Each row has a hidden trait or not; one of two labels after the row says which. A new part has a new trait and new labels.
[  8.0   7.7  -4.3  -2.1  38.9 -22.3  -3.9  60.2  21.3  32.4 -46.7  55.4
 -28.1  30.7  34.5  55.6  -3.6  30.5 -51.9   8.1 -26.3  -2.5 -38.9 -72.8
  -5.9   3.1  10.1 -56.5   7.4  41.6   1.1  28.8 -31.3] | N
[-28.7  12.1  15.9 -11.7 -39.5 -30.8  -2.9 -10.1  10.1   3.5   8.4  -3.5
   6.1  27.0  -5.4 -27.1  -2.1 -28.0 -68.2   4.5   7.1  -5.4  -6.9 -15.7
  22.1   5.2 -12.9 -12.1  -2.3  17.6  -5.1 -17.2  -1.3] | N
[ 22.3  -5.6  -7.0  13.0   6.7  10.0  15.1  16.5  -7.8 -39.5 -14.1  19.9
   8.1  -4.3 -27.7 -18.9  -0.1   6.4  24.1  16.3  13.7   3.0   7.7  -8.2
   7.0   4.9 -12.4  35.8  -0.7  -3.2  -3.4   4.6  42.1] | N
[ -2.8   1.9   1.4  -0.7   5.4  -9.0  -4.0  15.6   8.5  14.1 -11.0  16.7
  -7.9  12.5   9.9  12.7  -1.3   3.6 -21.8   2.1  -6.3  -2.3  -9.7 -18.5
   1.8   0.3   3.8 -33.4   2.6  14.0   0.4   9.8 -13.5] | N
[-13.2   6.4  10.6  -6.3 -18.4 -12.3   4.6 -15.8  -1.0   2.9   7.7 -21.1
  13.5  11.6 -12.0 -12.3   2.9 -12.7 -25.5   9.8   8.6  -3.4   3.4   9.7
  16.6   5.4 -14.9   3.6  -3.8   6.3  -5.1  -7.9  27.3] | N
[ -2.3   6.5  -0.3  -5.2  22.4 -10.9  -5.3  27.8  15.4  32.9 -23.2  14.7
 -21.0  19.8  32.6  43.3   1.0  19.3 -27.3  -2.1 -15.5  -3.3 -20.7 -30.1
  -6.0   2.7   9.6 -39.6   3.6  21.1   0.8  20.8 -24.8] | K
[ 11.8  -2.9   0.6   2.1  33.6  11.8   7.1   1.7  -2.3  14.0  -8.5 -26.3
  -1.6  -5.5   9.2  40.1   5.4  29.2  49.9  11.5  -9.7  -3.2   6.7  31.0
  -8.0   9.4  -2.8   5.7  -4.7   2.1  -0.9  30.4  18.3] | N
[ -3.2   5.1   3.8  -4.6  -1.5  -5.8   0.4  -3.7   0.5   8.6  -1.2  -4.1
   0.9   8.0   3.1   1.1   1.4  -0.7 -10.9   5.5  -1.2  -3.7  -2.0   0.2
   3.6   2.4  -2.9  -3.9  -0.9   6.3  -0.8   0.4   2.5] | N
[ -1.2   1.5   0.2  -0.9 -19.7  -6.7   1.6  -2.7  -1.3 -20.4   4.5  17.6
  10.0   3.0 -15.5 -27.8  -1.4 -13.8 -22.0   0.9   5.4   2.4  -2.7 -15.5
  10.1  -0.2  -4.8  11.1   1.0   0.2  -2.1 -13.2  15.4] | N
[ -6.7   7.2  14.5   0.3  -8.3  -9.5  15.6 -10.5  -2.4   6.1  -4.6 -45.1
  12.4  16.1 -17.6  13.3   5.9   4.1   1.6  34.5  10.6  -8.0  10.8  32.3
  16.7  19.0 -27.9  12.7  -8.6  13.4  -9.9  21.4  61.1] | N
[-27.6  11.6  12.5 -11.9 -28.4 -26.7 -10.0  -6.3  11.8  15.9   9.6  -1.9
   5.0  19.7  14.1 -13.6  -1.1 -18.1 -60.7  -5.3  -3.1  -4.9 -11.0 -17.8
  13.4  -1.0  -1.6 -28.5   0.5  15.0  -1.6 -14.8 -22.8] | N
[ -3.8   3.9   7.1  -1.4 -12.6  -0.6   9.3 -18.4  -8.3 -13.5  12.1 -31.1
  23.8   1.7 -18.3 -19.0   3.8  -6.8   5.2   9.7  13.0  -2.4  13.0  25.3
  14.5   6.7 -16.1  23.9  -6.4  -5.3  -4.1  -0.4  42.2] | N
[ -3.8   5.3  -1.3  -3.8   6.0 -12.5  -3.7  23.8  12.4  12.6 -16.0  25.6
 -13.1  15.3  17.0  21.2  -0.7   8.3 -35.5  -1.2  -8.8  -1.6 -16.8 -33.9
  -0.5   1.1   4.7 -28.3   4.7  16.3   0.2   8.9 -18.1] | K
[ 17.1  -4.5  -3.8  11.1 -15.8   5.5  14.6  -0.2 -14.8 -53.3   3.2  10.4
  22.5  -9.7 -45.1 -42.1   0.7 -11.0  12.2  14.4  22.2   6.4  13.4  -2.4
  13.4   2.2 -16.5  50.9  -3.5 -12.0  -4.6 -11.3  66.8] | N
[-13.5   0.9  10.6   1.5 -42.3  -3.7   7.9 -34.4  -8.0 -27.2  25.0 -29.2
  26.2  -2.1 -35.5 -47.0   0.5 -29.5  -0.2  10.6  26.4   0.5  22.8  29.0
  21.0   5.3 -16.9  40.8  -6.8 -13.7  -6.6 -21.3  45.1] | N
[ -2.2   2.0   6.3  -3.6  12.6   2.5   1.9 -18.5  -0.9  21.2   0.3 -35.1
   2.8  -1.5  12.0  22.0   4.6  10.8  20.0   5.5  -6.3  -4.6   4.5  26.9
  -1.6   6.1  -3.8  -1.4  -4.1  -1.2  -0.2  16.2   2.6] | N
[  8.9  -2.2   1.8   9.3  -5.4   3.1  13.8   2.4  -8.4 -26.5  -1.3  -9.2
  12.9  -2.1 -24.7 -15.0   2.6  -1.1  18.8  20.2  15.6   1.2  14.1  12.1
  11.3   8.8 -20.6  30.8  -5.0  -2.1  -5.7   7.6  57.7] | N
[ 19.6  -7.6  -2.3  14.1   0.5  18.1  19.0  -9.4 -17.3 -36.2   6.5 -20.3
  18.8 -16.2 -37.6 -23.1   4.3   3.2  56.3  22.8  20.3   3.7  27.2  35.3
   8.8  10.1 -18.4  55.5  -6.8 -16.1  -5.7   6.6  72.1] | N
